Below is a small trained network, with its code and all its weights. Each question gives an input and a target symbol and asks what happens when units are switched off, that is, made to give their printed mean instead of their output.

import numpy as np


def w(rows, s, z=0):
    codes = np.array(rows[::2]) - 128.0
    scale = np.full(codes.shape[1], s)
    scale[-1] = z or s
    return codes * scale


def norm(h):
    return h / np.sqrt((h * h).mean(-1, keepdims=True) + 1e-5)


def f(y):
    return y / 2 * (1 + np.tanh(0.7978845608 * (y + 0.044715 * y**3)))


def softmax(a):
    e = np.exp(a - a.max(-1, keepdims=True))
    return e / e.sum(-1, keepdims=True)


def log_softmax(a):
    a = a - a.max(-1, keepdims=True)
    return a - np.log(np.exp(a).sum(-1, keepdims=True))


def net(x, mask):
    ids = ['ΔΘΞΦεηλω'.index(c) for c in x.split()]
    T = len(ids)
    res = E[ids] + P[:T]
    u = 0
    for l in range(3):
        r = norm(res)
        for j in range(2):
            rows = slice(2 * j, 2 * j + 2)
            q, k, v = (r @ M[l][rows].T for M in (Q, K, V))
            z = softmax(np.where(np.tri(T) > 0, q @ k.T / 2**0.5, -1e9)) @ v
            o = O[l][rows]
            res = res + np.where(mask[u + j], z, o[:, -1]) @ o[:, :-1]
        u += 2
        y = f(norm(res) @ A[l][:, :-1].T + A[l][:, -1])
        res = res + np.where(mask[u : u + 4], y, B[l][:, -1]) @ B[l][:, :-1]
        u += 4
    return log_softmax(norm(res)[-1] @ U[:, :-1].T + U[:, -1])


Q, K, V, O, A, B = {}, {}, {}, {}, {}, {}
E = w([
[43,114,1],'Δ',
[159,111,195],'Θ',
[136,103,146],'Ξ',
[211,145,109],'Φ',
[149,210,236],'ε',
[168,125,52],'η',
[126,59,175],'λ',
[120,36,117],'ω',
],0.0047)
P = w([
[79,56,118],'0',
[244,118,171],'1',
[92,194,178],'2',
[75,81,114],'3',
[253,116,142],'4',
[97,197,180],'5',
[72,83,117],'6',
],0.0034)
Q[0] = w([
[220,159,49],'0.h1',
[76,252,206],'0.h1',
[77,167,25],'0.h2',
[245,208,138],'0.h2',
],0.017)
K[0] = w([
[150,203,6],'0.h1',
[170,196,253],'0.h1',
[127,116,27],'0.h2',
[210,234,146],'0.h2',
],0.017)
V[0] = w([
[160,175,3],'0.h1',
[42,162,58],'0.h1',
[125,200,160],'0.h2',
[132,144,240],'0.h2',
],0.0068)
O[0] = w([
[254,203,123,249],'0.h1',
[176,51,92,198],'0.h1',
[167,205,150,26],'0.h2',
[153,240,197,71],'0.h2',
],0.0059,0.0011)
A[0] = w([
[82,147,229,109],'0.n1',
[66,222,167,3],'0.n2',
[159,224,157,119],'0.n3',
[56,147,249,88],'0.n4',
],0.011,0.0023)
B[0] = w([
[114,8,71,220],'0.n1',
[160,6,121,197],'0.n2',
[181,255,57,210],'0.n3',
[49,52,67,254],'0.n4',
],0.0096,0.0048)
Q[1] = w([
[122,172,253],'1.h1',
[142,79,4],'1.h1',
[76,196,165],'1.h2',
[156,84,23],'1.h2',
],0.015)
K[1] = w([
[157,236,126],'1.h1',
[96,3,112],'1.h1',
[113,192,116],'1.h2',
[128,34,87],'1.h2',
],0.018)
V[1] = w([
[152,224,212],'1.h1',
[157,175,152],'1.h1',
[77,161,129],'1.h2',
[96,2,165],'1.h2',
],0.0062)
O[1] = w([
[103,1,88,1],'1.h1',
[100,56,104,68],'1.h1',
[141,122,89,105],'1.h2',
[237,237,138,219],'1.h2',
],0.0058,0.0085)
A[1] = w([
[180,181,174,108],'1.n1',
[71,255,74,205],'1.n2',
[134,143,61,21],'1.n3',
[131,143,64,6],'1.n4',
],0.015,0.0014)
B[1] = w([
[159,210,110,235],'1.n1',
[116,104,253,254],'1.n2',
[181,88,131,177],'1.n3',
[205,58,145,170],'1.n4',
],0.016,0.008)
Q[2] = w([
[16,27,131],'2.h1',
[129,98,84],'2.h1',
[247,13,167],'2.h2',
[5,176,167],'2.h2',
],0.013)
K[2] = w([
[8,197,102],'2.h1',
[155,125,127],'2.h1',
[90,70,63],'2.h2',
[241,225,92],'2.h2',
],0.017)
V[2] = w([
[56,80,22],'2.h1',
[151,5,254],'2.h1',
[132,190,75],'2.h2',
[122,188,98],'2.h2',
],0.0056)
O[2] = w([
[121,105,230,8],'2.h1',
[188,2,154,255],'2.h1',
[127,146,207,89],'2.h2',
[100,157,202,88],'2.h2',
],0.0052,0.0035)
A[2] = w([
[124,158,102,58],'2.n1',
[40,146,154,251],'2.n2',
[101,247,135,91],'2.n3',
[199,226,85,101],'2.n4',
],0.015,0.0021)
B[2] = w([
[126,70,173,123],'2.n1',
[131,251,165,145],'2.n2',
[250,174,244,183],'2.n3',
[59,138,32,255],'2.n4',
],0.014,0.0096)
U = w([
[218,58,186,41],'Δ',
[43,109,123,247],'Θ',
[100,129,203,114],'Ξ',
[159,151,141,96],'Φ',
[127,79,93,161],'ε',
[137,160,2,225],'η',
[63,197,150,137],'λ',
[165,166,153,26],'ω',
],0.0095,0.0015)

Each question gives the input, a string of symbols that net reads in full, and the target symbol t.
The units are the heads (2 rows each of Q, K, V and O) and the neurons (one row each of A and B). Each row of codes is followed by its name. A weight is (code - 128) times the scale printed after its matrix; where a second scale follows, it is the last column's (O, A, B and U).
mask holds one flag per unit, layer by layer, with each layer's heads first. A switched-off unit (its flag False) gives its mean, the last column of its rows in O or B, instead of its output. The means were averaged over made-up inputs and are rounded, as every weight is.
A unit's drop is (log p(t) with every unit on - log p(t) with that unit switched off) / (log p(t) with every unit on - log p(t) with every unit switched off).
The circuit of an input: a set's keep is (log p(t) with only the set's units on - log p(t) with every unit switched off) / (log p(t) with every unit on - log p(t) with every unit switched off). Starting from the 12 units with the biggest drops (on a tie, the unit counted first), units are removed one at a time, each time the one whose removal leaves the highest keep (on an exact tie, the one counted first), for as long as the keep stays at least 0.8.
units of the circuit, in order: the units of the circuit, biggest drop first
k most important neurons: the k neurons with the biggest drops, biggest first
k most important neurons of layer l: the k neurons of layer l with the biggest drops, biggest first
drop when u is switched off: that unit's drop, to one decimal
input ε Δ ω, target λ: most important neuron -> 0.n3
input η Ξ ε, target Δ: 4 most important neurons -> 0.n3, 0.n2, 0.n1, 2.n4
input η Θ η Δ ω, target η: 3 most important neurons of layer 0 -> 0.n4, 0.n1, 0.n2
input η Ξ Δ Θ Θ, target η: 4 most important neurons -> 0.n4, 0.n1, 2.n4, 0.n2
input ω η η η Δ, target η: 2 most important neurons -> 0.n4, 1.n2
input η Θ η Θ Δ, target η: 4 most important neurons -> 0.n4, 0.n3, 0.n1, 2.n4
input Θ η ω, target λ: 2 most important neurons of layer 1 -> 1.n4, 1.n2
input Φ λ λ λ, target λ: 3 most important neurons -> 0.n3, 2.n2, 1.n1
input η Φ η η η ε Δ, target Δ: 3 most important neurons of layer 0 -> 0.n2, 0.n1, 0.n3
input Δ Δ η η Ξ, target η: 4 most important neurons -> 0.n4, 2.n4, 0.n1, 0.n2
input η ω Θ Θ λ λ λ, target λ: 2 most important neurons of layer 1 -> 1.n1, 1.n2
input Φ Φ η Δ η Δ η, target η: 2 most important neurons -> 0.n3, 0.n4
input η Δ Φ Δ λ, target η: 3 most important neurons -> 0.n4, 0.n1, 2.n4
input Φ λ Δ λ ω, target η: units of the circuit, in order -> 1.n2
input η η λ, target Θ: 2 most important neurons of layer 0 -> 0.n1, 0.n4
input Φ ω η η, target η: drop when 1.n2 is switched off -> 0.2
input η Δ ε, target Δ: drop when 0.h2 is switched off -> 1.0
input Δ ω η η Θ, target η: drop when 2.n4 is switched off -> 0.5
